[[111 112 126 123 128 129 124 145 130 144]
 [135 112 131 114 139 130 128 142 123 142]
 [141 141 128 119 128 128 138 128 128 114]
 [128 130 129 123 128 128 135 145 106 132]
 [117 129 115 142 127 142 114 123 117 137]
 [128 128 133 130 128 117 121 128 128 122]
 [145 137 119 138 128 141 126 128 109 128]
 [138 147 135 132 117 118 130 122 130 110]
 [134 128 141 112 131 113 142 128 144 121]]
|
[[144 142 114 132 137 122 128 110 121]
 [130 123 128 106 117 128 109 130 144]
 [145 142 128 145 123 128 128 122 128]
 [124 128 138 135 114 121 126 130 142]
 [129 130 128 128 142 117 141 118 113]
 [128 139 128 128 127 128 128 117 131]
 [123 114 119 123 142 130 138 132 112]
 [126 131 128 129 115 133 119 135 141]
 [112 112 141 130 129 128 137 147 128]
 [111 135 141 128 117 128 145 138 134]]

[[139 122 104 128 139 121 133 116 131]
 [137 111 114 127 125 138 110 118 123]
 [134 132 117 128 151 125 142 123 114]
 [133 139 153 131 121 121 115 133 124]
 [144 115 113 125 121 119 119 112 127]
 [130 138 132 127 126 130  99 139 133]]
|
[[131 123 114 124 127 133]
 [116 118 123 133 112 139]
 [133 110 142 115 119  99]
 [121 138 125 121 119 130]
 [139 125 151 121 121 126]
 [128 127 128 131 125 127]
 [104 114 117 153 113 132]
 [122 111 132 139 115 138]
 [139 137 134 133 144 130]]

[[125 130 131 128 131 131 135 137 127 123 131 128 134]
 [116 108 126 111 142 129 125 136 116 145 126 119 153]
 [132 133 134 144 131 126 144 145 121 122 135 131 127]
 [123 133 109 126 116 142 124 106 117 133 150 140 148]
 [148 128 135 124 121 135 125 112 137 125 128 139 122]
 [122 120 115 129 128 133 125 130 118 114 136 137 137]
 [117 128 133 114 138 136 120 130 128 139 123 121 126]]
|
[[134 153 127 148 122 137 126]
 [128 119 131 140 139 137 121]
 [131 126 135 150 128 136 123]
 [123 145 122 133 125 114 139]
 [127 116 121 117 137 118 128]
 [137 136 145 106 112 130 130]
 [135 125 144 124 125 125 120]
 [131 129 126 142 135 133 136]
 [131 142 131 116 121 128 138]
 [128 111 144 126 124 129 114]
 [131 126 134 109 135 115 133]
 [130 108 133 133 128 120 128]
 [125 116 132 123 148 122 117]]

[[146 134 122]
 [123 134 132]
 [113 145 137]
 [123 134 150]
 [120 151 121]
 [130 132 129]]
|
[[122 132 137 150 121 129]
 [134 134 145 134 151 132]
 [146 123 113 123 120 130]]

[[144 123 123 122 129 130 125 121 120 127 132 139]
 [134 132 130 131 129 123 126 144 112 130 128 134]
 [118 135 138 129 130 127 136 150 136 140 127 112]
 [124 127 141 136 124 127 138 153 133 136 126 127]
 [110 130 126 121 129 136 132 114 130 122 135 116]
 [138 125 117 119 134 131 118 148 130 145 130 122]
 [117 118 127 108 120 137 109 124 109 111 127 132]
 [117 126 122 125 137 131 127 140 123 119 131 133]]
|
[[139 134 112 127 116 122 132 133]
 [132 128 127 126 135 130 127 131]
 [127 130 140 136 122 145 111 119]
 [120 112 136 133 130 130 109 123]
 [121 144 150 153 114 148 124 140]
 [125 126 136 138 132 118 109 127]
 [130 123 127 127 136 131 137 131]
 [129 129 130 124 129 134 120 137]
 [122 131 129 136 121 119 108 125]
 [123 130 138 141 126 117 127 122]
 [123 132 135 127 130 125 118 126]
 [144 134 118 124 110 138 117 117]]

[[128 134 122 115 123 132 143]
 [134 154 132 112 117 132 140]
 [129 119 115 119 138 126 125]
 [134 122 135 131 124 127 123]
 [125 144 136 112 115 129 133]
 [140 134 130 119 149 120 117]
 [134 146 129 109 128 117 130]
 [110 142 129 106 119 121 111]
 [124 118 123 121 137 125 125]
 [132 133 123 150 135 132 151]
 [126 141 130 122 126 128 134]
 [122 125 157 149 144  99 103]]
|
[[143 140 125 123 133 117 130 111 125 151 134 103]
 [132 132 126 127 129 120 117 121 125 132 128  99]
 [123 117 138 124 115 149 128 119 137 135 126 144]
 [115 112 119 131 112 119 109 106 121 150 122 149]
 [122 132 115 135 136 130 129 129 123 123 130 157]
 [134 154 119 122 144 134 146 142 118 133 141 125]
 [128 134 129 134 125 140 134 110 124 132 126 122]]
